How the items are linked:
gr: ra>ff, bu>qz, su>dg
hh: ra>gl, bu>tr, su>ql
hs: ra>ch, bu>tm, su>ht
rn: ra>cc, bu>lm, su>sn
zc: ra>gp, bu>mp, su>mc
ql: ra>hh, bu>sl, su>bf
rp: ra>mc, bu>cq, su>dm
qr: ra>gf, bu>ls, su>jc
sn: ra>rn, bu>jc, su>ls
mn: ra>dg, bu>sb, su>mm
ff: ra>fg, bu>sj, su>gr
lm: ra>jc, bu>rn, su>cr
sj: ra>qz, bu>ff, su>dl
sb: ra>zm, bu>mn, su>dd
gl: ra>bb, bu>br, su>hh
cc: ra>mm, bu>cr, su>rn
zm: ra>cr, bu>mm, su>sb
ch: ra>cm, bu>lz, su>hs
tr: ra>sl, bu>hh, su>br
gf: ra>mp, bu>gp, su>qr
mp: ra>lj, bu>zc, su>gf
dd: ra>sb, bu>dg, su>qz
cm: ra>ds, bu>cj, su>ch
fg: ra>sr, bu>dl, su>ff
mm: ra>mn, bu>zm, su>cc
bf: ra>ql, bu>dm, su>cq
jc: ra>qr, bu>sn, su>lm
cj: ra>lz, bu>cm, su>rz
gp: ra>ls, bu>gf, su>zc
ds: ra>ll, bu>rz, su>cm
ll: ra>br, bu>bb, su>ds
dm: ra>rp, bu>bf, su>sl
rz: ra>cj, bu>ds, su>bb
cq: ra>bf, bu>rp, su>lj
qz: ra>dd, bu>gr, su>sj
bb: ra>rz, bu>ll, su>gl
sr: ra>ht, bu>nz, su>fg
mc: ra>zc, bu>lj, su>rp
fm: ra>nz, bu>ht, su>tm
sl: ra>dm, bu>ql, su>tr
ht: ra>hs, bu>fm, su>sr
tm: ra>fm, bu>hs, su>lz
dl: ra>sj, bu>fg, su>nz
br: ra>tr, bu>gl, su>ll
dg: ra>gr, bu>dd, su>mn
lj: ra>cq, bu>mc, su>mp
nz: ra>dl, bu>sr, su>fm
ls: ra>sn, bu>qr, su>gp
cr: ra>lm, bu>cc, su>zm
lz: ra>tm, bu>ch, su>cj

The rows follow the links: the fewer symbols apart two items are, the more alike their rows tend to be.

Each row is also shifted at random along 3 hidden directions that mean nothing.

Some items, each with a row of numbers:
mn: [-11   2  -3  20 -12  17   0  14  -9   9   4  20  -3  12   2  -3  -2   5  13   0   9   6  -2  -6  10  -4   4  -2  -6]
lm: [ 14   2   1 -14  13 -10   4 -12   6 -17   3 -14  -3 -12   4  -4  12  16 -11   0  -6 -14  -9   9 -18  -4 -10  -4  -6]
tm: [ -7   9   0  25  -4  15  14  18  -5   6   6  20  -9  16   0 -13   0 -20  19  14  -1   4  17  -7   2   9   0   2  -3]
ch: [ 21  -2   1   0  18   1  -9   2  11 -19  -3  -1 -15   2 -24 -18  11  -1   2 -11 -12 -20  13  -1 -18  -2   5   0  -5]
fm: [  1   5   4  19   4  13  -7  13   1  -1  -6  20 -12  15 -32 -41   5  -1  21 -11 -10  -3  26 -13   2   0  13  -2  -8]
mp: [ -2   0  -2 -24  -4 -17 -13 -20  -6   1   2 -26  11 -16 -26 -25   0 -11 -13 -16   1  -1  30   4   4  -7   0   2  -7]
qr: [  7 -11  -1 -24   6 -14 -18 -18   4  -8  -6 -21   5 -18 -22 -25   7  39 -12 -22   0 -12  -9   3  -4 -11   0 -11  -9]
ht: [ 16  -9   0  11  15  10  -8  10  10 -17  -1  10 -17   6  -2   9   5   4   8  -5 -10 -15 -11  -5 -16  -3   8  -2   2]
cq: [-12  -3  -2 -19 -13 -11  -7 -13 -10  10   2 -20  15 -14 -19 -28   0  16 -13 -14   9   8   4   4  14  -7  -5  -7  -9]
dd: [ 18  -4   2   6  18   2  -8   1  14 -18  -8   8 -13   5  11  24   0 -18   2   0 -12 -15   7  -2 -20   1  12   5  11]
rn: [-22  -2  -1   8 -19   5  -4   1  -9  20  -4  10  11   4   8  13 -12  -9   3  -3  12  18   5  -1  19   0   8   4   3]
sb: [ 21  -2   1   2  23   1   4   1  13 -21  -4   4 -14   1  25  24   6  16  -1   8  -8 -15 -26   3 -20   0  -2  -1   7]
sj: [ 12   5   4  16  13  11   5  10   7 -12   0  16 -17  13  -5 -16   9   7  13   5 -11 -11   5  -6 -13   0   0  -1  -1]
lj: [ -6 -12  -2 -23  -8 -14 -19 -16  -4   6  -4 -21  15 -15 -11  -1  -6   2 -17 -18   7   5   0   2  11  -7   4  -4  -1]
rz: [-18   7   2  15 -18   9  19  15  -9  18   9  11   8   8  17  10  -5  -3  10  17  12  20 -15  -2  14   6 -10   1  -2]
cj: [-12  -1   3  18 -10  12   8  18  -4  16  -1  16   1  12  12   3  -4  13  12   7   9  14 -24  -6  15   4  -1  -1   5]
bf: [-14 -12  -3 -17 -14  -9 -19 -13  -8  14  -6 -14  17  -8 -29 -19  -8   5  -9 -25   8  10  11   0  17  -8   9  -7  -4]
zc: [-18   7   1 -13 -15 -12  13  -9  -9  15   3 -14  17  -8  -3 -25   0  18  -8   6   6  14  -4   7  13   3 -17  -5  -7]

Complete each set of four: the symbols that take the first to the second take the third to the fourth.
Answer with the item's name.
[-20   8   1  -1 -19  -3   7  -5 -11  19   1  -3  16  -2   9   9 -10 -14  -3   7  11  18   9   4  18   5  -5   3   1]
to [-21  -4   1   0 -19   2 -12  -3  -7  20 -10   3  14   3  -4   2 -14  -4   1 -11  14  17   8  -3  20  -1  11   0   5]
as [ 21 -10  -1  -5  20  -5 -25  -9  12 -21 -16  -2 -12  -2  -8  16   0 -23  -3 -20 -15 -20  22  -3 -20  -2  23   5  10]
to cr

[  3   2  -3 -23   1 -15   2 -17  -3  -2   4 -24   9 -18  -6 -13   7  14 -15  -4   2  -4  -2   8  -2  -6 -10  -4  -8]
to [  6  15   1  22   4  14  16  17   1  -8   6  21 -15  16  -6 -24  11  -1  20  13  -8  -3  11  -9  -5   6  -3   0  -8]
as [ 14  -6  -3  14  15  17  -9  13   7 -13   0  15 -14   7  -3   4   4   4  12  -9  -8 -12  -5  -9 -11  -5   7  -2  -2]
to gp

[  0 -14   4 -22   5 -20  -2 -14  11  -4 -10 -21  12 -15  18  21  -3  19 -18   2  -1   1 -32   9  -5   3  -3  -5  11]
to [ -6  -6  -3  20  -4  19 -13  13  -4   5  -2  23  -5  17  -6   3  -5   0  16 -14   6   2   6 -11   8  -8  14  -1   1]
as [ 12  -3  -3 -20  11 -12  -9 -17   4 -13  -3 -20   0 -16  -6  -3   5   4 -16 -11  -5 -14   6   8 -11  -4   0  -3  -3]
to cj

[-19   7   0   9 -20   4   3   1 -14  19   3   8  10   6   8  14 -12 -28   6   3  11  17  17  -1  20   3   4   7   2]
to [ 19  -2   2  -4  17  -4   2   1   9 -21   2  -5 -12  -4  -5  -7  12  11   0   2 -12 -17  -4   2 -20   1  -5  -1  -3]
as [ 10  15  -3  26   7  19  21  17  -2  -8  19  18 -14  13  16  14   6 -17  14  20  -2  -6   1  -3 -13   2 -11   8  -7]
to rp

[-14   7  -3 -13 -16  -9  12  -6 -11  14  11 -14  17 -11   3 -15   2  26  -9   7  13  14 -21   7  14  -3 -21  -6 -10]
to [-22   0   1   8 -18   4   6   9  -9  21   3   8  10   5   6   7  -7  -8   6   6  10  19  -4  -3  19   2   1   1   2]
as [-19   5  -1   5 -20   2  21  11 -12  22  10   4  16  -2  13  -7   0  31   3  20  17  22 -35   3  19   1 -20  -6  -6]
to lz

[-14   7   0 -15 -14 -14   4 -13  -9  15  -1 -12  16  -7 -16 -31  -1   5  -8  -1   4  10  19   3  14   3  -8  -3  -8]
to [  5   3  -2  21   2  20   8  20   0  -3  12  19 -13  14   9   4   4  12  17   8   2  -4 -16  -8  -8  -3  -5  -1  -7]
as [ -2  -6   5 -19   0 -20   1 -15   3   2  -7 -20  12 -15   8   8  -2   9 -17   1  -1   4 -17  11   2   4  -5   0   8]
to mn

[ -2  10  -5 -21  -6 -13   7 -13  -7   2  10 -22  11 -14   0  -5   1  -7 -18   4   6   2   6   9   1  -1 -17   2 -10]
to [ -8   3   2  17  -8  15   2  14  -3  11   0  20  -4  15 -13 -16  -2   0  16   0   3   9  11 -11  11   2   7   1   0]
as [-13  11  -1  16 -17  15  12  15 -10  12  10  17   1  11   3 -16   3  18  13  10  13  11  -7  -6  12  -2 -11  -3 -14]
to cm

[ 17 -13  -2  11  17  12 -15   9  11 -17  -4  12 -17   8  -1  14   4  12   5 -10  -7 -13 -18  -7 -16  -6  11  -2   5]
to [ 19 -14   2 -11  19  -9  -8  -5  17 -19  -8 -11  -7  -8   6  14   6  16  -9  -5 -12 -16 -25   4 -19   0   3  -1  10]
as [ 17  11   1  11  16   6  15   8   7 -15   4  13 -17   7   2  -5  11  -6   8  12 -13 -14   9  -4 -18   4  -4   0  -5]
to cr

[ 19   7   0  -9  17  -9   9  -7   7 -16   8 -10  -7  -6   0  -1   7 -21  -7  11 -13 -16  15   6 -19   5  -8   5  -3]
to [  0 -14  -2  17  -4  19 -18  16  -1  -1  -9  24 -10  12  -5   1  -3  23  15 -19   4  -1 -15 -13   1 -11  14  -6   1]
as [-19   7   2  -6 -18  -8  16  -5  -9  17   3  -9  17  -7  15  -7  -3  21  -7  16  13  17 -20   6  15   2 -17  -5  -2]
to ll

[  7   7   1 -19   9 -17   9 -13   6 -10   2 -21   2 -15 -12 -20   9  -5 -14   8  -9  -6  12   8  -7   5 -11   3  -4]
to [ 20   2   2 -11  17  -6  -2  -9   6 -21   0  -8  -6  -6   1   3   8  -5  -6  -1 -12 -17   7   5 -18  -2   0   0  -1]
as [-18  -5  -3  12 -16  13  -6   5  -7  18  -6  13   5   9   9  15 -12  -5   6  -7  15  17  -1  -5  15  -2  10   2   5]
to lz

[-14  24  -2  20 -15  16  26  11 -18  15  22  16   1  12  14   1  -2 -29  14  22  10  14  21  -2   9   4 -11  10 -11]
to [-11 -17   4 -16  -8 -15  -7 -11   5  11 -17 -15  18 -16  21  20  -7  39 -15  -1   6  13 -46   8   9   1  -5  -7  12]
as [ 16 -14   2 -17  19 -15 -24 -13  13 -15 -15 -16  -3  -8 -14  12  -1 -19 -12 -18 -13 -17  15   1 -15   1  17   3  13]
to fg

[ 17  12   0  15  16   9  18   9   9 -18   9  13 -14   9  18  14  10 -11   8  21 -11 -12  -2   2 -17   9 -10   2  -2]
to [ -7   5   3 -18  -6 -18   7 -14  -1   6  -1 -20  14 -14  -4 -18   1  15 -14   4   1   7  -3   8   7   3 -11  -4  -2]
as [-16  -8  -1 -11 -19  -7  -8  -4  -9  18  -2 -10  17 -10  -4  -4  -8  13  -7  -8  12  16 -12   3  18  -4   0  -5  -2]
to ff

[-21  -3  -1   2 -20   1  -6  -1 -10  19  -6   2  13  -1   3   0  -8  11   0  -6  11  19  -9  -1  22  -1   4  -2   2]
to [  8   8   2  19   9  12   7  10   4  -8   1  20 -17  14 -12 -26   8  -3  15   3 -11 -12  16  -7  -8   4   0  -1  -4]
as [ 13   9   2 -17  12 -16  10 -10   5 -13   4 -19   0 -10  -6 -10   7 -10 -11   8 -11 -10  12   8 -11   4 -14   1  -4]
to qr

[ 17   0  -1 -11  19  -5  -5 -14   7 -22  -4  -7  -9  -7 -18 -23  12  20  -4  -9 -13 -19   8   1 -19  -4  -3  -5  -8]
to [-20   3  -3  -3 -18  -2   4  -3 -11  19   9  -5  16  -4   5  12 -13 -30  -3   4  10  15  12   6  17   3   0   6   3]
as [ 18   6   0   9  18   5   5   4   5 -19   8   7 -17   4  -3  11   8 -29   4   8 -12 -15  17   0 -20   1   3   6   2]
to mc

[ 14  19   0  15  14   9  23  10   3 -17  11  13 -18   9   0 -21  11  -4  11  17 -14 -14  13  -3 -18   8 -12  -2 -12]
to [ 19  -2   1  -8  17  -8   4  -2  12 -16   1 -10  -9  -6   7  12   8  -3  -7   7 -12 -16 -10   6 -19   4  -5   3   3]
as [-15  14   0  19 -14  13  17  15 -11  12  11  17   2  14   6   6  -6 -34  14  17   6  15  17  -4  13   7   0  11   1]
to mc

[ 18   2  -1   8  18   7   6  10   7 -18   6   5 -15   3   8   9  11   2   5  11 -10 -16 -11  -1 -21  -1  -4   1  -2]
to [-20 -11   1   3 -17   5 -17   5  -7  21  -9   5  10   4 -22 -18  -9  14   6 -18  10  16   0  -8  21  -5  14  -5   1]
as [ -6  15   3 -18  -7 -17  13 -17  -8   6   6 -20  12 -12 -20 -41   5   1 -13   5  -3   3  23   6   8   9 -16  -1 -12]
to qr

[-19 -10  -2  -6 -18  -3 -12  -2  -9  19  -1  -6  14  -4  -7   0 -13  -3  -3  -9  13  16  -3   2  21  -3   6   0   2]
to [-18  11  -2  -9 -19  -3  17   0 -17  17  16 -13  17  -7 -17 -53   7  39  -3   5  11  14 -10   3  17  -3 -25 -11 -21]
as [ -7 -14   3 -24  -1 -21 -22 -20   3   5 -21 -20  14 -14 -23 -16  -6  12 -16 -22  -1   2   7   3  12  -3  13  -3   7]
to dm

[ 16   6  -2  17  15  10  14  15   7 -16  14  11 -16   8  30  38   5 -18   6  20  -5 -12 -11  -1 -19   3  -6   8   3]
to [ 15   1   2 -13  17 -14   3  -8   8 -13   1 -14  -5 -11 -10 -15  13   8  -9   2 -14 -15   0   6 -15   1  -8  -3  -4]
as [ 21   0   1  -7  19  -3  -6  -8   9 -22  -5  -4 -12  -2  -2   1   9   2  -4  -6 -13 -18   7   1 -19  -1   5   0   2]
to gf

[-15   2  -4 -11 -16  -9   4  -6 -10  16   9 -16  17 -11  12  18  -7 -12 -10   7  15  16  -6   9  11   0  -8   4   1]
to [-16   5  -3 -10 -19  -7  -2  -7 -17  18   6 -12  16  -5 -32 -39  -2 -12  -4 -10   7  13  33   2  20  -2   0   1 -13]
as [  1   8   3  24   3  15  15  20   3   1   2  24 -11  17   4 -15   6  15  20  12  -5   0  -9  -8  -3   3  -5  -3  -3]
to nz

